Below is a small trained network, with its code and all its weights. Each question gives an input and a target symbol and asks what happens when units are switched off, that is, made to give their printed mean instead of their output.

import numpy as np


def w(rows, s, z=0):
    codes = np.array(rows[::2]) - 128.0
    scale = np.full(codes.shape[1], s)
    scale[-1] = z or s
    return codes * scale


def softmax(a):
    e = np.exp(a - a.max(-1, keepdims=True))
    return e / e.sum(-1, keepdims=True)


def log_softmax(a):
    a = a - a.max(-1, keepdims=True)
    return a - np.log(np.exp(a).sum(-1, keepdims=True))


def net(x, mask):
    ids = ['Λαβζθμπτφψω'.index(c) for c in x.split()]
    T = len(ids)
    res = E[ids] + P[:T]
    u = 0
    for l in range(3):
        r = res
        for j in range(2):
            rows = slice(2 * j, 2 * j + 2)
            q, k, v = (r @ M[l][rows].T for M in (Q, K, V))
            z = softmax(np.where(np.tri(T) > 0, q @ k.T / 2**0.5, -1e9)) @ v
            o = O[l][rows]
            res = res + np.where(mask[u + j], z, o[:, -1]) @ o[:, :-1]
        u += 2
    return log_softmax(res[-1] @ U[:, :-1].T + U[:, -1])


Q, K, V, O = {}, {}, {}, {}
E = w([
[238,74,1,34,3,92,253,254,9,106,220,34],'Λ',
[112,3,86,3,113,253,254,125,254,253,100,222],'α',
[184,254,252,253,2,3,253,2,251,2,7,2],'β',
[212,226,239,6,254,2,14,219,2,24,2,2],'ζ',
[165,52,220,251,3,32,15,244,2,253,2,253],'θ',
[99,41,11,3,252,178,47,3,105,3,254,7],'μ',
[2,121,253,27,221,253,5,3,125,68,37,234],'π',
[6,7,51,243,3,10,2,35,210,210,254,34],'τ',
[14,140,231,100,2,254,242,230,11,2,97,138],'φ',
[33,252,213,71,254,14,10,179,240,254,251,245],'ψ',
[255,104,4,254,254,4,83,254,253,100,70,138],'ω',
],0.0035)
P = w([
[80,175,25,197,203,82,212,77,117,91,150,219],'0',
[235,56,192,14,15,36,42,193,241,12,202,206],'1',
[50,167,113,238,225,139,183,103,47,204,40,12],'2',
[220,14,234,3,3,36,63,240,253,3,142,211],'3',
[168,154,153,253,250,231,192,8,14,253,189,58],'4',
[3,235,3,51,63,3,236,46,75,74,3,237],'5',
[252,42,252,120,103,250,6,235,253,43,252,126],'6',
[4,235,10,163,212,23,239,24,5,218,4,86],'7',
[252,5,251,36,19,208,4,232,251,31,252,208],'8',
[4,251,9,241,252,104,249,5,4,249,13,12],'9',
[179,10,226,7,7,73,20,244,237,10,104,217],'10',
[241,34,230,221,230,243,24,164,173,215,241,20],'11',
[16,195,24,94,125,53,203,48,44,136,48,152],'12',
],0.0035)
Q[0] = w([
[157,36,138,9,70,95,19,249,243,8,184,182],'0.h1',
[6,249,8,242,194,98,253,7,3,239,3,132],'0.h1',
[157,189,167,251,251,252,228,32,20,251,190,3],'0.h2',
[27,65,105,11,4,42,73,79,222,3,25,172],'0.h2',
],0.0035)
K[0] = w([
[3,254,5,253,252,148,239,4,5,253,80,14],'0.h1',
[254,3,254,29,11,253,4,252,253,18,254,214],'0.h1',
[230,29,253,78,49,115,4,158,252,3,243,100],'0.h2',
[9,252,50,250,199,21,253,44,2,220,3,17],'0.h2',
],0.0035)
V[0] = w([
[253,70,201,42,194,149,147,252,251,190,197,254],'0.h1',
[3,242,2,238,253,108,214,3,17,253,32,17],'0.h1',
[13,253,37,239,213,31,253,62,2,215,3,71],'0.h2',
[24,191,65,111,111,112,253,37,21,253,33,143],'0.h2',
],0.0035)
O[0] = w([
[150,95,37,248,204,230,149,132,137,82,8,230,134],'0.h1',
[238,83,216,8,28,97,38,251,246,12,246,145,2],'0.h1',
[56,39,92,6,9,14,37,134,244,12,6,152,168],'0.h2',
[132,7,145,5,51,18,25,182,168,69,64,161,83],'0.h2',
],0.0035,0.00094)
Q[1] = w([
[247,88,237,253,238,253,91,174,112,210,239,3],'1.h1',
[7,252,4,247,248,252,253,28,2,253,2,52],'1.h1',
[213,29,145,6,6,3,4,252,253,2,192,253],'1.h2',
[252,36,253,171,156,253,5,237,244,235,252,15],'1.h2',
],0.0035)
K[1] = w([
[64,5,172,6,2,7,7,249,254,3,23,201],'1.h1',
[253,27,253,136,114,253,3,229,208,121,253,64],'1.h1',
[2,253,5,170,246,42,251,4,2,208,24,133],'1.h2',
[4,56,3,3,3,3,172,225,193,5,5,240],'1.h2',
],0.0035)
V[1] = w([
[253,129,2,152,246,44,212,252,27,40,198,6],'1.h1',
[239,234,182,125,254,7,5,197,249,233,63,247],'1.h1',
[179,235,245,19,253,248,134,217,24,97,7,253],'1.h2',
[196,24,175,40,3,208,253,232,24,86,8,124],'1.h2',
],0.0035)
O[1] = w([
[43,243,144,67,2,211,254,246,252,148,19,6,125],'1.h1',
[240,250,150,247,244,252,72,148,253,3,23,254,183],'1.h1',
[227,45,28,253,4,199,48,3,119,4,41,54,1],'1.h2',
[52,3,203,44,19,202,67,20,54,254,22,25,46],'1.h2',
],0.0035,0.0013)
Q[2] = w([
[95,97,48,4,5,9,78,189,241,3,98,243],'2.h1',
[11,251,4,225,170,133,253,22,7,160,3,161],'2.h1',
[209,183,254,200,123,253,224,45,190,220,125,8],'2.h2',
[250,101,253,26,5,147,80,153,253,6,232,44],'2.h2',
],0.0035)
K[2] = w([
[61,253,40,237,209,130,246,7,8,226,90,152],'2.h1',
[231,44,253,166,167,251,47,194,154,195,232,73],'2.h1',
[239,154,104,4,18,3,43,253,152,3,57,31],'2.h2',
[14,232,3,132,141,3,224,80,41,51,3,133],'2.h2',
],0.0035)
V[2] = w([
[137,189,246,251,3,33,24,227,9,225,18,251],'2.h1',
[241,82,3,238,128,23,159,237,195,246,85,58],'2.h1',
[5,247,214,134,233,69,11,13,84,3,113,20],'2.h2',
[95,31,166,152,162,246,177,3,250,245,221,248],'2.h2',
],0.0035)
O[2] = w([
[3,31,146,7,253,7,2,2,252,8,7,243,182],'2.h1',
[2,247,253,2,169,245,223,242,249,123,4,254,132],'2.h1',
[229,253,4,242,247,4,245,8,36,4,253,3,254],'2.h2',
[253,16,236,179,228,193,3,248,3,251,250,253,92],'2.h2',
],0.0035,0.00094)
U = w([
[254,240,34,123,3,176,253,252,27,161,253,3,245],'Λ',
[3,22,124,2,14,217,254,245,234,253,16,40,130],'α',
[185,254,238,253,6,13,253,2,253,2,3,2,213],'β',
[197,243,240,8,235,3,78,120,4,74,15,2,18],'ζ',
[243,2,253,176,3,205,3,254,3,253,32,251,229],'θ',
[229,22,7,101,231,148,5,3,3,8,254,41,11],'μ',
[3,5,191,5,227,159,3,3,171,25,2,253,3],'π',
[3,3,37,147,4,7,3,3,147,245,193,8,181],'τ',
[54,253,215,164,60,254,254,253,250,2,39,252,110],'φ',
[25,253,230,36,254,24,126,242,107,253,254,254,141],'ψ',
[254,169,3,253,253,237,24,239,240,5,161,237,140],'ω',
],0.0035,0.002)

Each question gives the input, a string of symbols that net reads in full, and the target symbol t.
The units are the heads (2 rows each of Q, K, V and O). Each row of codes is followed by its name. A weight is (code - 128) times the scale printed after its matrix; where a second scale follows, it is the last column's (O and U).
mask holds one flag per head, layer by layer. A switched-off head (its flag False) gives its mean, the last column of its rows in O, instead of its output. The means were averaged over made-up inputs and are rounded, as every weight is.
A unit's drop is (log p(t) with every unit on - log p(t) with that unit switched off) / (log p(t) with every unit on - log p(t) with every unit switched off).
The circuit of an input: a set's keep is (log p(t) with only the set's units on - log p(t) with every unit switched off) / (log p(t) with every unit on - log p(t) with every unit switched off). Starting from all 6 units, units are removed one at a time, each time the one whose removal leaves the highest keep (on an exact tie, the one counted first), for as long as the keep stays at least 0.8.
units of the circuit, in order: the units of the circuit, biggest drop first
most important unit: the unit with the biggest drop
heads that matter: for each layer, one digit per head in row order, 1 if its drop is at least 0.15 and else 0, layers parted by /
input α α ζ φ θ ζ α Λ ω, target α: most important unit : 1.h1
input ψ π Λ τ, target α: units of the circuit, in order : [1.h1 2.h1 0.h2]
input ψ π φ β ω π ω μ Λ β φ ω α, target φ: units of the circuit, in order : [0.h2 1.h1 0.h1 2.h1]
input μ π μ α τ μ φ ζ φ, target β: heads that matter : 10 / 01 / 01
input τ α α ζ μ μ, target Λ: units of the circuit, in order : [0.h2 2.h1 1.h1]
input ζ φ μ μ, target Λ: heads that matter : 10 / 10 / 10
input φ τ ζ Λ α φ ψ Λ β φ β, target τ: heads that matter : 11 / 10 / 00
input π Λ θ τ, target π: heads that matter : 10 / 00 / 10
input φ ψ β ψ ω μ ω Λ τ β ω τ φ, target ψ: units of the circuit, in order : [1.h2 0.h1 0.h2 2.h2]
input ψ φ ψ τ φ τ τ ψ ζ π Λ α θ, target θ: units of the circuit, in order : [2.h2 0.h2 0.h1]
input ζ μ α, target Λ: heads that matter : 01 / 00 / 10
input τ ζ α μ Λ ψ θ ζ Λ τ τ, target ψ: units of the circuit, in order : [1.h2 0.h1 2.h2 0.h2]
input τ ψ ζ ω θ μ μ Λ ψ, target α: units of the circuit, in order : [1.h1 0.h1 0.h2]
input φ ψ θ φ, target π: heads that matter : 00 / 00 / 10
input π τ τ μ ω Λ τ ζ θ τ θ φ θ, target τ: units of the circuit, in order : [0.h1 0.h2 2.h1 1.h2]
input ψ τ ζ τ π, target ψ: units of the circuit, in order : [1.h2 0.h2]
input ψ ψ τ, target ω: units of the circuit, in order : [1.h1 0.h1]
input τ ψ τ θ, target ψ: heads that matter : 00 / 01 / 00
input Λ π θ τ ψ ψ ω ψ π α π, target θ: units of the circuit, in order : [2.h2 0.h2 0.h1]
input φ τ ψ Λ φ ψ ζ ω Λ Λ τ, target α: units of the circuit, in order : [1.h1 0.h2]
input Λ ζ ζ θ, target β: units of the circuit, in order : [2.h2 0.h1 1.h2]
input θ φ π ψ ζ τ ζ, target ψ: units of the circuit, in order : [1.h2 0.h1 0.h2]
input π ω β Λ ψ θ ζ ζ τ τ Λ α, target α: most important unit : 0.h2
input μ Λ Λ π Λ Λ φ, target α: most important unit : 1.h1
input ζ α ζ π α ω, target θ: units of the circuit, in order : [2.h2 0.h2]
input θ ψ φ τ τ ω, target ψ: heads that matter : 01 / 11 / 01
input μ ψ θ τ φ Λ, target τ: heads that matter : 01 / 11 / 10
input β β Λ θ Λ, target π: most important unit : 2.h1
input ψ ω Λ, target φ: heads that matter : 00 / 10 / 10
input ψ μ φ ψ θ τ μ τ φ, target ψ: heads that matter : 10 / 01 / 00
